Below is a small trained network, with its code and all its weights. Each question gives an input and a class and asks what happens when units are switched off, that is, made to give their printed mean instead of their output.

import numpy as np


def w(rows, s, z=0):
    codes = np.array(rows[::2]) - 128.0
    scale = np.full(codes.shape[1], s)
    scale[-1] = z or s
    return codes * scale


def f(y):
    return y / 2 * (1 + np.tanh(0.7978845608 * (y + 0.044715 * y**3)))


def log_softmax(a):
    a = a - a.max(-1, keepdims=True)
    return a - np.log(np.exp(a).sum(-1, keepdims=True))


def net(x, mask):
    res = np.array(x, float).reshape(1, 5) / 4 @ E
    y = f(res @ A[0][:, :-1].T + A[0][:, -1])
    res = res + np.where(mask, y, B[0][:, -1]) @ B[0][:, :-1]
    return log_softmax(res[-1] @ U[:, :-1].T + U[:, -1])


A, B = {}, {}
E = w([
[196,123,48,222,163,227],'x0',
[176,254,215,186,200,114],'x1',
[49,234,103,41,157,219],'x2',
[30,196,93,229,54,98],'x3',
[131,146,97,121,157,96],'x4',
],0.0086)
A[0] = w([
[98,67,65,56,75,122,111],'N0',
[74,170,125,178,97,121,133],'N1',
[83,68,77,115,111,152,131],'N2',
[96,164,77,190,106,140,115],'N3',
[77,168,119,85,146,177,140],'N4',
[126,182,230,145,169,115,127],'N5',
[63,154,121,163,90,66,97],'N6',
[68,178,148,42,123,140,123],'N7',
[159,81,140,183,123,79,142],'N8',
[121,165,213,106,119,80,118],'N9',
[107,161,67,211,94,142,85],'N10',
[167,133,81,155,125,169,164],'N11',
[117,75,61,112,84,155,114],'N12',
[103,181,70,116,164,244,117],'N13',
[167,126,43,206,178,201,3],'N14',
[167,79,134,184,119,72,120],'N15',
[213,112,97,117,170,177,108],'N16',
[176,176,141,190,157,178,110],'N17',
[95,122,166,53,132,37,77],'N18',
[176,109,146,58,184,124,125],'N19',
[182,98,152,72,179,163,103],'N20',
[152,178,202,158,169,141,154],'N21',
[184,97,125,97,176,173,96],'N22',
[105,143,191,100,120,76,81],'N23',
],0.011,0.0047)
B[0] = w([
[150,210,40,153,169,173,255],'N0',
[65,141,170,98,171,185,185],'N1',
[146,205,35,150,185,157,213],'N2',
[34,142,188,69,108,175,188],'N3',
[170,45,191,210,222,67,199],'N4',
[133,194,30,159,166,168,218],'N5',
[74,146,204,76,120,174,187],'N6',
[187,35,175,214,106,53,218],'N7',
[172,88,193,188,209,86,220],'N8',
[172,146,44,140,49,119,202],'N9',
[40,146,205,71,80,185,198],'N10',
[192,110,128,134,38,81,202],'N11',
[126,192,45,153,170,143,217],'N12',
[227,33,204,197,156,30,241],'N13',
[167,83,103,111,27,92,239],'N14',
[139,45,205,200,220,74,223],'N15',
[83,117,171,68,43,159,236],'N16',
[201,189,1,133,91,131,216],'N17',
[180,92,127,111,28,119,235],'N18',
[22,171,192,85,132,173,247],'N19',
[51,161,184,77,151,167,244],'N20',
[123,184,56,123,193,156,221],'N21',
[85,143,158,93,109,168,224],'N22',
[162,102,67,90,59,102,187],'N23',
],0.0073,0.0091)
U = w([
[168,43,202,207,228,64,105],'0',
[142,181,8,147,204,157,107],'1',
[160,83,117,110,18,102,253],'2',
[61,136,228,49,143,176,24],'3',
],0.013,0.0039)

Each question gives the input, the list of numbers given to net, and the class t.
The units are the neurons (one row each of A and B). Each row of codes is followed by its name. A weight is (code - 128) times the scale printed after its matrix; where a second scale follows, it is the last column's (A, B and U).
mask holds one flag per neuron, in row order. A switched-off neuron (its flag False) gives its mean, the last column of its row in B, instead of its output. The means were averaged over made-up inputs and are rounded, as every weight is.
A unit's drop is (log p(t) with every unit on - log p(t) with that unit switched off) / (log p(t) with every unit on - log p(t) with every unit switched off).
The circuit of an input: a set's keep is (log p(t) with only the set's units on - log p(t) with every unit switched off) / (log p(t) with every unit on - log p(t) with every unit switched off). Starting from the 12 units with the biggest drops (on a tie, the unit counted first), units are removed one at a time, each time the one whose removal leaves the highest keep (on an exact tie, the one counted first), for as long as the keep stays at least 0.8.
units of the circuit, in order: the units of the circuit, biggest drop first
most important unit: the unit with the biggest drop
k most important neurons: the k neurons with the biggest drops, biggest first
drop of u: that unit's drop, to one decimal
input [3,-5,2,8,8], class 3: units of the circuit, in order -> (N10)
input [-5,-8,-7,7,5], class 1: 2 most important neurons -> (N0 N2)
input [6,4,-2,7,4], class 3: 2 most important neurons -> (N10 N3)
input [-3,8,-6,-4,-7], class 1: 2 most important neurons -> (N5 N21)
input [5,7,5,-8,2], class 3: 3 most important neurons -> (N16 N20 N19)
input [3,-5,-4,7,0], class 3: units of the circuit, in order -> (N10 N3)
input [-7,6,-6,-3,3], class 2: 3 most important neurons -> (N9 N18 N23)
input [-3,-8,-8,-3,0], class 0: 2 most important neurons -> (N15 N8)
input [-5,-5,7,-4,3], class 0: 2 most important neurons -> (N7 N4)
input [7,2,-6,-2,6], class 2: 4 most important neurons -> (N14 N16 N17 N13)
input [8,5,-7,-2,0], class 2: 4 most important neurons -> (N14 N17 N16 N13)
input [-7,8,7,7,7], class 1: 2 most important neurons -> (N5 N9)
input [-1,8,7,4,-3], class 1: 4 most important neurons -> (N5 N21 N17 N15)
input [-5,0,6,3,2], class 0: most important unit -> N4
input [5,-6,-4,3,-1], class 1: 2 most important neurons -> (N12 N2)
input [-1,1,-5,-6,6], class 3: 2 most important neurons -> (N19 N13)
input [2,5,7,-7,-5], class 0: 3 most important neurons -> (N13 N4 N7)
input [7,5,-1,3,-3], class 2: drop of N14 -> 0.4
input [8,6,-2,2,4], class 2: drop of N14 -> 0.5
input [5,-2,4,-3,1], class 2: most important unit -> N15
input [-5,-5,-1,-2,6], class 1: drop of N16 -> 0.2
input [1,0,3,7,5], class 3: drop of N8 -> 0.0
